Here is a tiny trained network, its code and every weight. The questions are about switching its units off for an input and a target symbol, where a switched-off unit gives its printed mean instead of its output.

import numpy as np


def w(rows, s, z=0):
    codes = np.array(rows[::2]) - 128.0
    scale = np.full(codes.shape[1], s)
    scale[-1] = z or s
    return codes * scale


def f(y):
    return np.maximum(y, 0)


def softmax(a):
    e = np.exp(a - a.max(-1, keepdims=True))
    return e / e.sum(-1, keepdims=True)


def log_softmax(a):
    a = a - a.max(-1, keepdims=True)
    return a - np.log(np.exp(a).sum(-1, keepdims=True))


def net(x, mask):
    ids = ['γεζθμσψ'.index(c) for c in x.split()]
    T = len(ids)
    res = E[ids] + P[:T]
    r = res
    for j in range(2):
        rows = slice(3 * j, 3 * j + 3)
        q, k, v = (r @ M[0][rows].T for M in (Q, K, V))
        z = softmax(np.where(np.tri(T) > 0, q @ k.T / 3**0.5, -1e9)) @ v
        o = O[0][rows]
        res = res + np.where(mask[j], z, o[:, -1]) @ o[:, :-1]
    y = f(res @ A[0][:, :-1].T + A[0][:, -1])
    res = res + np.where(mask[2:6], y, B[0][:, -1]) @ B[0][:, :-1]
    return log_softmax(res[-1] @ U[:, :-1].T + U[:, -1])


Q, K, V, O, A, B = {}, {}, {}, {}, {}, {}
E = w([
[146,93,23],'γ',
[161,83,37],'ε',
[185,48,76],'ζ',
[45,179,189],'θ',
[50,164,133],'μ',
[133,108,7],'σ',
[118,88,50],'ψ',
],0.011)
P = w([
[249,139,129],'0',
[142,222,73],'1',
[100,58,162],'2',
[99,219,72],'3',
[76,35,160],'4',
[70,214,74],'5',
[61,21,162],'6',
[49,213,62],'7',
[43,7,167],'8',
],0.011)
Q[0] = w([
[86,249,96],'h1',
[112,112,195],'h1',
[202,169,211],'h1',
[151,45,184],'h2',
[168,200,73],'h2',
[124,108,142],'h2',
],0.018)
K[0] = w([
[247,240,116],'h1',
[74,173,101],'h1',
[80,191,247],'h1',
[37,60,98],'h2',
[220,135,169],'h2',
[107,120,120],'h2',
],0.015)
V[0] = w([
[117,133,116],'h1',
[82,172,139],'h1',
[104,145,131],'h1',
[93,164,85],'h2',
[150,94,179],'h2',
[102,250,143],'h2',
],0.023)
O[0] = w([
[157,128,119,162],'h1',
[161,94,74,3],'h1',
[140,115,103,77],'h1',
[138,129,75,165],'h2',
[150,107,207,91],'h2',
[6,96,81,136],'h2',
],0.021,0.0038)
A[0] = w([
[134,136,192,73],'n1',
[110,1,184,91],'n2',
[109,222,62,4],'n3',
[73,96,199,182],'n4',
],0.014,0.0031)
B[0] = w([
[60,96,103,234],'n1',
[108,191,189,175],'n2',
[252,133,148,251],'n3',
[122,85,96,225],'n4',
],0.018,0.011)
U = w([
[118,173,118,99],'γ',
[96,118,145,182],'ε',
[86,2,149,3],'ζ',
[7,230,71,179],'θ',
[77,13,22,194],'μ',
[160,99,33,119],'σ',
[129,81,153,90],'ψ',
],0.0086,0.0058)

Each question gives the input, a string of symbols that net reads in full, and the target symbol t.
The units are the heads (3 rows each of Q, K, V and O) and the neurons (one row each of A and B). Each row of codes is followed by its name. A weight is (code - 128) times the scale printed after its matrix; where a second scale follows, it is the last column's (O, A, B and U).
mask holds one flag per unit, heads first, then neurons. A switched-off unit (its flag False) gives its mean, the last column of its rows in O or B, instead of its output. The means were averaged over made-up inputs and are rounded, as every weight is.
A unit's drop is (log p(t) with every unit on - log p(t) with that unit switched off) / (log p(t) with every unit on - log p(t) with every unit switched off).
The circuit of an input: a set's keep is (log p(t) with only the set's units on - log p(t) with every unit switched off) / (log p(t) with every unit on - log p(t) with every unit switched off). Starting from all 6 units, units are removed one at a time, each time the one whose removal leaves the highest keep (on an exact tie, the one counted first), for as long as the keep stays at least 0.8.
circuit, biggest first: the units of the circuit, biggest drop first
k most important neurons: the k neurons with the biggest drops, biggest first
which heads matter: for each layer, one digit per head in row order, 1 if its drop is at least 0.15 and else 0, layers parted by /
input σ μ θ ζ μ, target θ: which heads matter	00
input σ θ μ ζ, target γ: circuit, biggest first	(h1 h2)
input σ ζ θ θ ψ θ σ ψ, target γ: which heads matter	11
input μ σ μ ζ μ μ σ ψ, target σ: circuit, biggest first	(n3 h1)
input θ ζ μ θ, target μ: 2 most important neurons	(n4 n2)
input ε θ μ γ, target θ: circuit, biggest first	(h1 h2 n1 n3)
input μ μ ε μ, target σ: which heads matter	00
input μ σ σ θ μ ε μ ζ, target σ: circuit, biggest first	(n3 h2 n1)
input θ μ γ μ σ, target σ: circuit, biggest first	(h2 n1)
input σ σ μ σ θ θ θ, target θ: circuit, biggest first	(n2 n3)
input μ ε θ ζ μ μ, target σ: circuit, biggest first	(n3 h2)
input ε μ γ ζ γ ζ, target θ: circuit, biggest first	(h1)
input ζ μ θ ψ, target ζ: 2 most important neurons	(n1 n4)
input ζ θ μ θ μ θ, target ζ: circuit, biggest first	(n1 n4 h2 h1)
input μ σ μ ζ θ μ ζ, target θ: 2 most important neurons	(n2 n3)
input μ ζ θ θ μ μ μ ψ, target σ: which heads matter	01
input μ θ μ, target θ: 2 most important neurons	(n2 n3)
input μ ψ θ θ μ θ, target σ: 2 most important neurons	(n3 n1)
input σ μ μ ζ θ ε ζ μ, target γ: 2 most important neurons	(n3 n4)
input ζ μ μ θ μ μ, target ζ: 2 most important neurons	(n1 n4)
input ε μ μ ε μ ψ θ ε, target θ: 3 most important neurons	(n1 n3 n4)
input ψ γ ε, target ψ: most important neuron	(n4)
input ζ μ ψ ε, target ζ: most important neuron	(n1)
input μ ζ μ θ θ, target θ: 2 most important neurons	(n2 n3)
input μ μ μ μ σ ε ψ ε, target σ: 3 most important neurons	(n3 n1 n4)
